(in the rows, 128 means zero)
Facts:
tuliru -ω-> a; rufitil -ω-> c; brebran -ω-> c; stere -ω-> c; doplal -ω-> c; klidrul -ω-> c; grokluk -ω-> a; malugem -ω-> c; plabrir -ω-> a
vinol -ω-> b; lakam -ω-> a; devol -ω-> c; stuvegrol -ω-> a; natan -ω-> a; trilis -ω-> b; kemak -ω-> b; stuplefar -ω-> a; beve -ω-> a
stistam -ω-> a; punis -ω-> c; broge -ω-> a; dakal -ω-> b; buskabik -ω-> b; kegrola -ω-> a; perum -ω-> c; mapar -ω-> a; flugri -ω-> a
skogru -ω-> c; zadumon -ω-> b; saper -ω-> c; pograr -ω-> a; klotu -ω-> c; plirel -ω-> c; digrutri -ω-> a; miril -ω-> a; skomak -ω-> a
dirir -ω-> b; plukis -ω-> c; treplimin -ω-> c; kotol -ω-> b; plobrar -ω-> a; ziper -ω-> c; stivon -ω-> b; gibrin -ω-> c; mugor -ω-> a
klefur -ω-> a; drurur -ω-> a; velis -ω-> c; kisi -ω-> c; sasan -ω-> c; stuzasis -ω-> a; stestak -ω-> b; grukles -ω-> c; stekle -ω-> c
rolaga -ω-> b; ruvi -ω-> a; mugrom -ω-> a; brobrol -ω-> b; kasis -ω-> b; plege -ω-> a; laklir -ω-> c; klaval -ω-> a; meflosa -ω-> c
sudrem -ω-> a; susal -ω-> b; visen -ω-> a; drelun -ω-> a; flisul -ω-> b; pluplel -ω-> a; skase -ω-> a; mefluk -ω-> a; grabel -ω-> a
trulino -ω-> a; trestol -ω-> c; druplur -ω-> a; sotil -ω-> b; drusur -ω-> a; gruklugok -ω-> b; vapar -ω-> c; steplus -ω-> b; rupluter -ω-> a
boklo -ω-> a; ruzer -ω-> c; drore -ω-> b; togos -ω-> a; zostak -ω-> b; zotal -ω-> a; trelor -ω-> a; nukas -ω-> c; nudol -ω-> a
kleklus -ω-> c; klodrer -ω-> a; staloskek -ω-> b; flelos -ω-> b; bropul -ω-> c; mezom -ω-> a; vifu -ω-> b; sugedrur -ω-> c; klapleper -ω-> c
drika -ω-> c; velafar -ω-> a; zibri -ω-> b; tregun -ω-> a; nedin -ω-> a; kiflinum -ω-> b; bravus -ω-> a; skopok -ω-> b; lotu -ω-> c
mikli -ω-> b; tuvim -ω-> a; rostuk -ω-> c; tukur -ω-> b; stilik -ω-> c; babiplan -ω-> a; fotril -ω-> a; grebrofla -ω-> a; stotiflu -ω-> a
pidra -ω-> c; tradron -ω-> b; trigro -ω-> a; flodrom -ω-> b; voflus -ω-> c; trazem -ω-> c; putruk -ω-> b; skagrunum -ω-> a; drase -ω-> a
ziklim -ω-> c; pemepu -ω-> b; fepa -ω-> b; fakol -ω-> c; dobrem -ω-> b; bamu -ω-> c; flamom -ω-> c; lezel -ω-> c; brures -ω-> c
tiskes -ω-> a; grugrel -ω-> b; regrin -ω-> a; drotas -ω-> a; tagrela -ω-> a; bados -ω-> a; flasuk -ω-> b; tribrifek -ω-> c; vustir -ω-> b
ninan -ω-> a; pumin -ω-> b; gritar -ω-> b; meflen -ω-> c; lesesu -ω-> b; rivos -ω-> b; skudruk -ω-> c; bitrak -ω-> b; sonipim -ω-> c
roluk -ω-> b; peflan -ω-> b; mati -ω-> a; rufitil -ε-> stotiflu; rufitil -ε-> trulino; grokluk -ε-> sasan; grokluk -ε-> kotol; malugem -ε-> lezel; malugem -ε-> trulino
malugem -ε-> trestol; malugem -ε-> perum; lakam -ε-> regrin; stuvegrol -ε-> tradron; stuvegrol -ε-> mikli; stuvegrol -ε-> klapleper; stuvegrol -ε-> vinol; kemak -ε-> klidrul; kemak -ε-> trazem
kemak -ε-> sotil; beve -ε-> skopok; beve -ε-> trilis; beve -ε-> skomak; beve -ε-> stekle; beve -ε-> putruk; stistam -ε-> mugrom; stistam -ε-> stuplefar; mapar -ε-> plukis
zadumon -ε-> trilis; zadumon -ε-> susal; gibrin -ε-> stotiflu; gibrin -ε-> miril; klefur -ε-> stekle; klefur -ε-> grebrofla; kisi -ε-> miril; kisi -ε-> kotol; kisi -ε-> bados
rolaga -ε-> lesesu; rolaga -ε-> regrin; rolaga -ε-> sugedrur; rolaga -ε-> perum; plege -ε-> staloskek; plege -ε-> natan; flisul -ε-> roluk; flisul -ε-> buskabik; flisul -ε-> broge
pluplel -ε-> pograr; pluplel -ε-> tuvim; pluplel -ε-> skomak; pluplel -ε-> tribrifek; pluplel -ε-> sudrem; steplus -ε-> tradron; steplus -ε-> plobrar; steplus -ε-> boklo; trelor -ε-> mikli
trelor -ε-> drusur; trelor -ε-> visen; bropul -ε-> drika; bropul -ε-> tradron; bropul -ε-> ruzer; mezom -ε-> kotol; mezom -ε-> mati; mezom -ε-> zotal; velafar -ε-> lezel
velafar -ε-> tradron; velafar -ε-> plobrar; stilik -ε-> drurur; stilik -ε-> tregun; stilik -ε-> sasan; stilik -ε-> bados; stilik -ε-> stuplefar; pidra -ε-> stotiflu; pidra -ε-> treplimin
pidra -ε-> kegrola; pidra -ε-> brures; pidra -ε-> rupluter; pemepu -ε-> lezel; pemepu -ε-> klapleper; pemepu -ε-> trigro; drotas -ε-> stekle; drotas -ε-> plirel; drotas -ε-> perum
tagrela -ε-> digrutri; tagrela -ε-> boklo; skudruk -ε-> meflosa; skudruk -ε-> lezel; skudruk -ε-> pumin; skudruk -ε-> zibri; skudruk -ε-> klaval; skudruk -ε-> klodrer; bitrak -ε-> fotril
bitrak -ε-> fepa; bitrak -ε-> grugrel; peflan -ε-> mugor; peflan -ε-> sotil; peflan -ε-> nudol; tuliru -ζ-> plege; brebran -ζ-> devol; doplal -ζ-> trulino; klidrul -ζ-> drika
grokluk -ζ-> ruvi; malugem -ζ-> kisi; vinol -ζ-> stere; devol -ζ-> drurur; stuvegrol -ζ-> flelos; natan -ζ-> tiskes; trilis -ζ-> stuvegrol; kemak -ζ-> klotu; beve -ζ-> togos
punis -ζ-> pumin; broge -ζ-> zotal; buskabik -ζ-> mugrom; kegrola -ζ-> kotol; perum -ζ-> kegrola; flugri -ζ-> drelun; skogru -ζ-> steplus; saper -ζ-> peflan; pograr -ζ-> rostuk
miril -ζ-> doplal; skomak -ζ-> trestol; dirir -ζ-> skase; plukis -ζ-> skogru; treplimin -ζ-> bamu; kotol -ζ-> klodrer; stivon -ζ-> miril; gibrin -ζ-> ziklim; klefur -ζ-> fakol
velis -ζ-> boklo; kisi -ζ-> ninan; stuzasis -ζ-> velis; grukles -ζ-> nedin; stekle -ζ-> dirir; rolaga -ζ-> lotu; ruvi -ζ-> grugrel; kasis -ζ-> tuvim; plege -ζ-> flodrom
sudrem -ζ-> brebran; susal -ζ-> kasis; visen -ζ-> trigro; pluplel -ζ-> mugor; skase -ζ-> staloskek; mefluk -ζ-> stuplefar; grabel -ζ-> buskabik; trulino -ζ-> pidra; gruklugok -ζ-> babiplan
rupluter -ζ-> skudruk; drore -ζ-> stotiflu; togos -ζ-> rivos; zostak -ζ-> tuliru; zotal -ζ-> bravus; nukas -ζ-> rupluter; nudol -ζ-> pemepu; klodrer -ζ-> sonipim; staloskek -ζ-> saper
flelos -ζ-> flugri; bropul -ζ-> grokluk; vifu -ζ-> punis; sugedrur -ζ-> klidrul; drika -ζ-> mefluk; zibri -ζ-> plirel; tregun -ζ-> meflen; nedin -ζ-> mapar; kiflinum -ζ-> vifu
bravus -ζ-> stuzasis; lotu -ζ-> sugedrur; mikli -ζ-> gibrin; tuvim -ζ-> laklir; rostuk -ζ-> stivon; tukur -ζ-> lesesu; babiplan -ζ-> flasuk; grebrofla -ζ-> tradron; stotiflu -ζ-> vinol
pidra -ζ-> bropul; trigro -ζ-> trilis; flodrom -ζ-> drotas; voflus -ζ-> vapar; trazem -ζ-> broge; skagrunum -ζ-> drase; drase -ζ-> grebrofla; ziklim -ζ-> stilik; pemepu -ζ-> brobrol
fepa -ζ-> skagrunum; fakol -ζ-> vustir; bamu -ζ-> rolaga; brures -ζ-> regrin; tiskes -ζ-> skomak; grugrel -ζ-> plobrar; regrin -ζ-> plabrir; tagrela -ζ-> mati; flasuk -ζ-> grukles
ninan -ζ-> klefur; pumin -ζ-> mikli; meflen -ζ-> grabel; lesesu -ζ-> flamom; rivos -ζ-> treplimin; bitrak -ζ-> stekle; sonipim -ζ-> beve; mati -ζ-> drore; doplal -α-> plabrir
doplal -α-> stekle; doplal -α-> stivon; kemak -α-> regrin; kemak -α-> roluk; kemak -α-> vifu; kemak -α-> brebran; kemak -α-> buskabik; kemak -α-> stere; stuplefar -α-> rostuk
stuplefar -α-> perum; broge -α-> drika; broge -α-> gritar; broge -α-> susal; broge -α-> gruklugok; mapar -α-> skudruk; mapar -α-> velafar; flugri -α-> rolaga; flugri -α-> lotu
flugri -α-> vinol; zadumon -α-> skopok; zadumon -α-> vustir; saper -α-> beve; saper -α-> skudruk; saper -α-> pluplel; saper -α-> natan; pograr -α-> peflan; pograr -α-> dakal
klotu -α-> flasuk; klotu -α-> kleklus; klotu -α-> kiflinum; klotu -α-> stere; klotu -α-> tiskes; plirel -α-> miril; plukis -α-> flamom; plukis -α-> tuliru; plukis -α-> vapar
kotol -α-> velis; kotol -α-> dirir; kotol -α-> lotu; kotol -α-> pluplel; kotol -α-> grugrel; gibrin -α-> roluk; gibrin -α-> staloskek; gibrin -α-> drase; gibrin -α-> sonipim
gibrin -α-> rupluter; gibrin -α-> grabel; drurur -α-> mugor; drurur -α-> pumin; drurur -α-> sudrem; drurur -α-> voflus; drurur -α-> grabel; stestak -α-> togos; stestak -α-> bamu
stestak -α-> punis; stestak -α-> vustir; stestak -α-> perum; brobrol -α-> meflosa; brobrol -α-> miril; brobrol -α-> kisi; brobrol -α-> ruvi; kasis -α-> kleklus; kasis -α-> gruklugok
kasis -α-> dobrem; plege -α-> zotal; klaval -α-> lesesu; klaval -α-> ziper; klaval -α-> grokluk; klaval -α-> skagrunum; klaval -α-> boklo; flisul -α-> klefur; flisul -α-> tiskes
skase -α-> stotiflu; skase -α-> meflen; skase -α-> flelos; skase -α-> stekle; skase -α-> gruklugok; skase -α-> zotal; skase -α-> flodrom; skase -α-> pluplel; sotil -α-> tradron
sotil -α-> plobrar; sotil -α-> flelos; sotil -α-> perum; drusur -α-> vapar; drusur -α-> stilik; drusur -α-> tribrifek; drusur -α-> rupluter; drusur -α-> grugrel; steplus -α-> rufitil
steplus -α-> trelor; steplus -α-> tukur; steplus -α-> tiskes; drore -α-> stere; zostak -α-> meflen; zostak -α-> skudruk; zostak -α-> peflan; zostak -α-> ninan; zostak -α-> punis
nukas -α-> bamu; nukas -α-> punis; nukas -α-> tiskes; nukas -α-> stistam; klodrer -α-> flasuk; klodrer -α-> peflan; klodrer -α-> druplur; bropul -α-> stotiflu; bropul -α-> grukles
bropul -α-> ruvi; sugedrur -α-> devol; sugedrur -α-> ruvi; sugedrur -α-> drelun; sugedrur -α-> dobrem; tregun -α-> klidrul; tregun -α-> grukles; tregun -α-> kegrola; tregun -α-> stere
nedin -α-> brebran; nedin -α-> flodrom; fotril -α-> staloskek; fotril -α-> togos; fotril -α-> dirir; fotril -α-> perum; grebrofla -α-> kiflinum; grebrofla -α-> laklir; grebrofla -α-> grugrel
pidra -α-> ruzer; pidra -α-> dakal; pidra -α-> trestol; pidra -α-> brebran; pidra -α-> lakam; pidra -α-> mefluk; trazem -α-> staloskek; trazem -α-> ninan; trazem -α-> klefur
trazem -α-> mugrom; bados -α-> digrutri; bados -α-> roluk; bados -α-> lakam; bados -α-> gruklugok; bados -α-> pluplel; mati -α-> mefluk; mati -α-> visen; mati -α-> klefur

Known rows:
[102 104 123 111 153 106 161 139 159 108 135  80 149 105 139 143 121 161
 104 129 152 183 109 107 112 135 101] : mezom
[119 117 161  61 118 170 112 174 164 138 126  92 103 122 116  91 105 130
  82 129 117 157 140 117  93 137 139] : zadumon
[165 128 126 147 106 146 138  96 107 101 163 163 127 163 104 192 133 149
 123 147  87 126 135 158 151 127 175] : klodrer
[155 134 126 107 129 131 120 147 112  98 131 124 122 151 126 134 121 122
  95 144 103 116 127 173 105 116 148] : nukas
[168  97 168 122 178 171 104  98 117 109 163 155 154 185  91 141 152 157
 108  91  74 137 117 147 148 122  98] : bamu
[157  89 193 120 128 171 108 137 124 139 232 146 125 185 101 141 121 182
 126  75  88 165 112 101 149 133 100] : rolaga
[126 148 133 122 119 193  78 140 179 165  76 101 115 126 116 101 130 116
 121 127 146 116 151 124 144 144  88] : tribrifek
[115  97 121  93 129 178  68 154 117 150 192 172 131 131 137  86 113 152
 151 104 161 131 137 101  94 128 107] : pluplel
[134 129 151 121 148 123 133 117 110 129 147 125 131 135 126 104 132 129
 139 108 106 117 138 122 109 115 130] : tukur
[110  53 116  89 143 113 147 136 137 127 147 121  97 116 114 138 100 150
 111 135 140 179 131 103 128 166 128] : trelor
[136 160 133 125  97 108 144 142 124 125 162 131 141 134 144 108 137 123
 149 131 128  89 124 131 110 103 148] : drore
[114  76 116  94 128 153 109 118 159 128 129 141 114 106 118  95 110 138
 136 144 167 154 126  89 134 152 118] : lakam
[125 130 129 143 119 112 147 108 148 138  44 120  93 116  83 182 107  86
 126 145 109 121 155 125 193 168 144] : lezel
[145 159 119 152 115 114 153 118 125  77 124 123 170 126 161 155 146 139
 121 162 134 111 100 137 123  88 147] : tregun
[136 141 125 156 141 119 137  86 107 102 132 162 165 131 136 145 144 138
 151 126 129 117 118 115 142 104 134] : kegrola
[127 150  99 166 105 108 146 113  85 149 149 150 103 118 113 185 129 117
 148 129 114 116 153 139 134 136 166] : trigro
[128  86 136  68 122 131 149 154 168 117 133  93 113 123 125  92 113 143
 102 147 127 160 120 122 103 143 135] : flisul
[122 120 126 129 132 138 120 145 180 149  94  88 118 121 114 124 134 134
 114 139 148 142 127 118 154 150  83] : flamom
[132 159 124 126 115 157  72 133 108 142 107 170 137 135 114 107 136  78
 150 106 126  65 164 125 129 101 132] : stekle
[136 128 104 145 139 116 111 137 117 142 146 121 127 140 124 112 145 124
 143 129 133 107 137 143 115 130 115] : velis
[151 156 122 143 116 134 123 141 123 123 118 117 135 148 135 118 139 121
 100 149 108 103 129 174 106 110 143] : trazem

Rows:
No name comes twice in this set of rows, the named rows included.
[113  91  88 139 111  75 153 177  89 150 230 143  90 124 120 162 115 145
 147 134 133 156 138 121 112 154 158] -> stuvegrol
[140 153 136 140 120 129 128 106 129 136 129 140 144 127 140  83 133 121
 160 125 131  93 117 118 131 111 121] -> buskabik
[157 114 137 156 129 122 127 100 106 110 158 166 138 161 101 150 129 122
 143 125 110 118 125 139 183 132 125] -> drika
[145 179 124 157  99 126 120 152 127 135 127 105 132 141 133 151 145 125
 113 135 127  99 121 165 134 125 116] -> plukis
[136 138 111 172 137 140 123  92 124 156 111 129 124 130 137 124 147 150
 155 134 137 122 119 134 119 127 103] -> rupluter
[115  64 124 100 166  96 133 154 154 128 121 109 114 119 107 115 122 134
 108 138 133 162 123 119 129 165 106] -> rufitil
[120 137 127 139 165 107 154 114 173 104  36  82 152 105 129 141 145 120
 107 145 134 138 115 120 145 117  98] -> sasan
[130 167 150 126 104 151 108 123 119 142 125 151 133 134 132 104 125 109
 151 102 122  96 147 110 130 102 131] -> susal
[120 115 113 136 122 106 146 152  97 140 180 132 104 123 127 162 124 146
 133 111 131 150 118 120 123 147 150] -> tagrela
[115 119 118 127 127 104 137 124 152 124  92 133 117 108  97 146 104  89
 131 129 141 137 137 103 202 146 135] -> meflosa
[131 160 128 152 145 102 134 136 115 121 112 118 145 129 127 155 150 118
 128 126 118 116 128 151 137 121 125] -> brures
[137 140 104 115  94 126 136 152 116  94 159 137 134 133 144 141 136 137
 126 170 128  96 125 144  95  95 174] -> skase
[132 158 107 138 100 130 134 148 120 132 144 120 118 131 144 154 138 142
 123 148 132 116 126 139 106 113 147] -> flugri
[139 146 119 126 120 132 165  85 190  80  63  93 156 113 157 138 137 145
 101 203 151 123  96 130 137 114 129] -> bados

Now the same nodes, written a new way:
Known rows:
[124 150 154 141 190 117 136 157 152 180 139  90 122 103 111 104 116 135
 109  99 132 107 133 163 133 150 140 154 160 138] : drase
[124 110 107 111 138 154 138 135 120 124 136 146 158 110 125 113 144 136
 119 160 127 153 141 151 129 118 139 133 156 154] : trilis
[113 138 101 117 121 107 124 115 118 142  95 133 113 141 143 156 133  98
 141 132 122 153  93 102 127 118 128  87  81 114] : zotal
[137 103 110 150 113 126 134 149 116 139 116 137 125 104 129 130 128 161
 105 106 134 112 135 133 162  97 137 143 128 118] : drusur
[116 116 120 131 128 146 128 126 152 124 138 121 121 130 135 139 106 126
 117 143 146 137 134 127 151 109  84 134 121 105] : ruzer
[132 150 112 138 125 142 174 106 100 134 117 132 144  67 143  90 126 141
 108 161 112 135 122 140 126 111 117 136 112 132] : pograr
[117 144 140 119 139 113 130 126 128 133 129 144 135 122 133 143 140 111
 165 148 135 153 125 115 124 153 112 127 119 145] : ruvi
[130 140 142 151 121  92 131 114 105 135 125 141 152 183 154 155 158 115
 149 142 115 150 143 121 151 125 141  84 112  95] : plabrir
[109  82 112 129 115 129 128 135 115 116 137 147 156 160 130 161 145 137
 164 179 139 142 176 127 152 128 143 127 126 122] : plirel
[140 129 121 122 132 155 151 115 115 117 146 150 157 121 137 116 153 118
 100 143 113 155 144 160 118 115 125 116 144 134] : skopok
[ 95  83 108 127 110 123 150 147 105 133 112 180 120 173 139 163 171 135
 130 116 141 164 154 118 143 117 124  98 133 106] : boklo
[145 156 125 126 107 134 143 101 112 116 128 110 128 110 118  76  83 148
 100 146 119  79 126 132 115 128 126 146 129 138] : nukas
[121 173  93 116 123  84 153 141 140 144  98  98 108 105 130 103  81 136
 115 139 117  97 102 103 128 135 146 130  97 150] : tregun
[150 151 118 126 155 122 125 127 159 149 136 101 142 126 134 143 125 117
 130 132  99 143 110 140 143 135 134 119 133 125] : buskabik
[146 151 118 113 115 118 121 133 123 129 131 127 139 142 133 125 133 128
 111 119 115 144 137 130 116 127 141 123 141 128] : rivos
[120 101 146 113 131 150  85 137 132 126 134 139 130 149 126 153 136 123
 155 106 144 121 146 149 160 135 159 110 131 118] : flamom
[131 110 153 116 116 157  76 121 110 123 123 151 137 154 152 177 155 114
 156 117 144 143 138 132 185 122 168 101 111  97] : vapar
[170 159 131 107 109 124 112 113 130  99 121 143 129 102 132 106 133 135
 118 103 131 109 112 122 105 146 116 144 147 175] : bitrak
[160 135 149 154 116 133 131 109  94  94 146 127 146 122 121  99 155 138
 117 134 107 123 144 133  96 133 137 144 152 134] : zadumon
[120 133 143 105 132 166 118 127 126 138 145 131 155  98 145 133 127 115
 120 141 135 129 154 167 173 115 146 127 127 130] : tribrifek
[110  10 146 167 152 177 100 151 141  64 109 118 102 115  65 124 157 166
 157 119 142 142 114  90  59 127 124 197 148 162] : steplus

Rows:
No name comes twice in this set of rows, the named rows included.
[ 92 116 132 153 159 113 138 145 131 155 112 112 111 169 112 138 121 104
 131 121 119 124 118 161 123 139 164  89 116 100] -> mugrom
[121  94 163 121 137 142  59 145 149 109 112 112  88 151  92 155 126 116
 158  78 139 102 108 117 129 153 164 126 123 123] -> stilik
[107 101 149 143 159 113 122 154 131 131 123 128 133 141 117 150 154 112
 173 148 133 142 137 116 134 157 133 124 135 143] -> drelun
[ 84  70 131  98 147 188  95 147 128  97 100 121 106  75  80 111 119 132
 165 132 166 139 108 116  88 158 149 158 141 183] -> skogru
[121 101 185 169 148 141 102 112 150 120 157 116 116 181 114 139 134 125
 141 105 151 106 144 115 102 133  82 143 149 101] -> skudruk
[100  81 109 138 129 112 120 162 119 146  84 119 103 142  97 144 121 143
 137 114 129 121 125 126 135 137 213 123 120 119] -> drurur
[124  88 139 157 122 107 113 125 121 104 131 111 132 143 115 139 115 148
 164 168 121 111 144 121 139 127 165 142 124 115] -> klotu
[128 115  98  90 120 132 139 138 124 118 137 158 141 141 132 130 146 116
 109 117 137 167 153 124 123 117 117 130 141 139] -> lesesu
[ 94  67 128 167 140 132 154 146 143 123 132 141 117 166 110 146 149 130
 130 134 147 154 141 126 121  97 110 118 135  90] -> plobrar
[141 155 111 117  89 141 134  87  82 102 117 128 126  96 156 100 104 136
 110 152 113 103 113 126 144  98 135 131  99 130] -> trazem
[142 187 104  91 160 112 156 160 160 154 145 100 137  95 106  83 109 134
  99 123 114 116 137 166 104 143 123 148 160 172] -> fepa

Now the same nodes, written a new way:
Known rows:
[140  68  95  69 136 146 141 118 139 171 127 160 152 122  54 121 123 129
  56 160 148 133  85  83 160 164 165  54 185 144] : grokluk
[109 181  98 128 128  80 126  94 118 124 122 134 112 143 137 145  93 144
 138 130 110 122 133 159 105 117 120 136 107 118] : sasan
[122 142 137 132 120 121  93 139  85 130 136 125 129 142 130 120 105 107
 131 121 126 136  97 129 112 112 124 110 114 139] : brures
[158 140 135 138 129 174 133 140 132 155 114 134 153 138 125 133 133 110
 115 153 174 144  96 108 138 138 152 141 164 159] : kisi
[118 190  93 128 135 102 153 105 141 142 113 138 120 136 140 145 110 139
 131 147 123 111 138 143 131 137 128 149 130 127] : kleklus
[165 106 144 136 132 176 116 133 120 114 125 121 155 152 146 121 137 133
 116 139 155 128  98 102 121 113 135 136 112 135] : bravus
[146  94 142 136 129 155  96 134  94 107 141 116 136 166 143 122 130 123
 122 114 137 141  96 123 116 101 133 123  94 114] : zotal
[138 186  95 122 131 113 172  95 166 155 110 147 134 125 135 159 114 150
 125 159 152 110 141 134 127 144 137 159 155 144] : rufitil
[146 159 134 102 136 110 193 110 173 152 131 150  96  53 139 161 147 155
 140 160 129  89 201 120 155 161  97 178 149 123] : steplus
[105 163 114 123 131  84 127  89 144 100 106 111  96 139 127 145 100 145
 137 119 104  95 143 164  88 140 114 134  98 106] : tradron
[141 123 142 124 138 155 116 146 129 135 128 116 123 121 122 130 130 109
 119 125 140 106 126 122 109 140 128 116 141 146] : tukur
[162 128 164 136 151 175 113 146 119 116 115 108 127 143 140 138 139 101
 122 131 144 115 113 108 105 134 129 143 119 133] : vifu
[127 146  87 131 134 109 153  86 163 112 110 130 134 158 143 141 116 168
 129 141 126 106 142 142 123 127 133 144 107 110] : drelun
[111 130 171 108  99  74 172  87 192  87 105 125 105  32  96 134 138 159
 167 158 129 167 159 133 102 156 128 173 119 115] : stestak
[106 124 112 119 121  79 150 103 134 105 132 134  98 121 136 137 125 168
 150 124  98 139 160 155 146 122 114 153  96  81] : drurur
[100 178 102 128 124  75 119  92 115 123 120 129 107 147 137 139  88 140
 140 128 105 121 126 161 105 119 115 135 103 111] : tribrifek
[161  98 120 135 125 180 138 129 151 139 120 136 157 138 128 127 140 142
 115 145 170 125 115 102 141 136 148 125 150 151] : tagrela
[177 129 184 136 152 163  93 138  88  96 124  96 115 151 157 138 132  99
 133 123 132 115  94 117  80 109 116 156  78 116] : mikli
[127 100 110 150 110 151 117 140 133 139 143 137 152 133 140 109 137 138
 131 119 144 111 142 124 137 117 128  97 137 153] : mefluk
[114 101 134 103 142  98 107 148  99 129 128 125 138 125  85 123 117  98
 106 116  88 116 105 131 103 150 133  71 130 107] : grugrel
[165 137 105 120 128 126 166  83 163 164 125 150  93 121 134 191 111 152
 133 136 173  75 157 166 109 155 114 166 142 113] : peflan

Rows:
No name comes twice in this set of rows, the named rows included.
[138  67 146 116 119 110 115 137  84 146 187 148 112 101 125 120 153 121
 120  97 109 137 140 129 153  93 102 116 113 100] -> pograr
[ 99  85 165 150 114 130 110 179 113 123 149 112 102 104 112 119 148  97
 169  72 115 165 153 154 138 132 118 136 142 114] -> kotol
[140 121 138 132 148 162 120 145 133 135 124 114 124 141 122 134 136 103
 116 118 131 118 122 133 108 145 135 127 143 135] -> flodrom
[161 115 148 131 127 129 146 145 117 162 166 135 124 118 124 145 164  94
 129 105 143 176 121 134 149 106 134 185 153 105] -> saper
[ 78 114 145 122  85  68 153  89 160  66 108 124 115  82 105 121 120 184
 177 144 107 186 150 143 125 132 128 158  88 100] -> stuplefar
[119 145 191 101 164 176 145 200  87 107  98 121  85  96 148 130 147 109
 141 156 100 131 152  80 199 178 108 140 130 120] -> drore
[112 149 127 116 145 101 172 124 165 115 107 122  92 114 122 161 140 139
 146 128  97 141 166 152 145 167 127 175 142  89] -> brobrol
[121  91 156 119 124 129 119 149  91 112 145 134 107 118 137 116 141 130
 143 120 109 163 130 118 162 115 113 132 105 105] -> grebrofla
[154  89 107 140 125 162 141 133 154 145 133 132 147 158 123 135 143 138
 111 121 161 137 118 129 134 127 156 132 158 127] -> pluplel
[113  85 124  46 139  94 147 138 100 187 155 161 120  90  31 126 133  90
  64 144 110 182  81  97 182 163 150  79 193 118] -> doplal
[166 121 102 145 147  71 236 142 206 160 135 168 217  81 147 155 204 143
 124 150  98 114 176 136 129 138 157 171 162  77] -> mapar

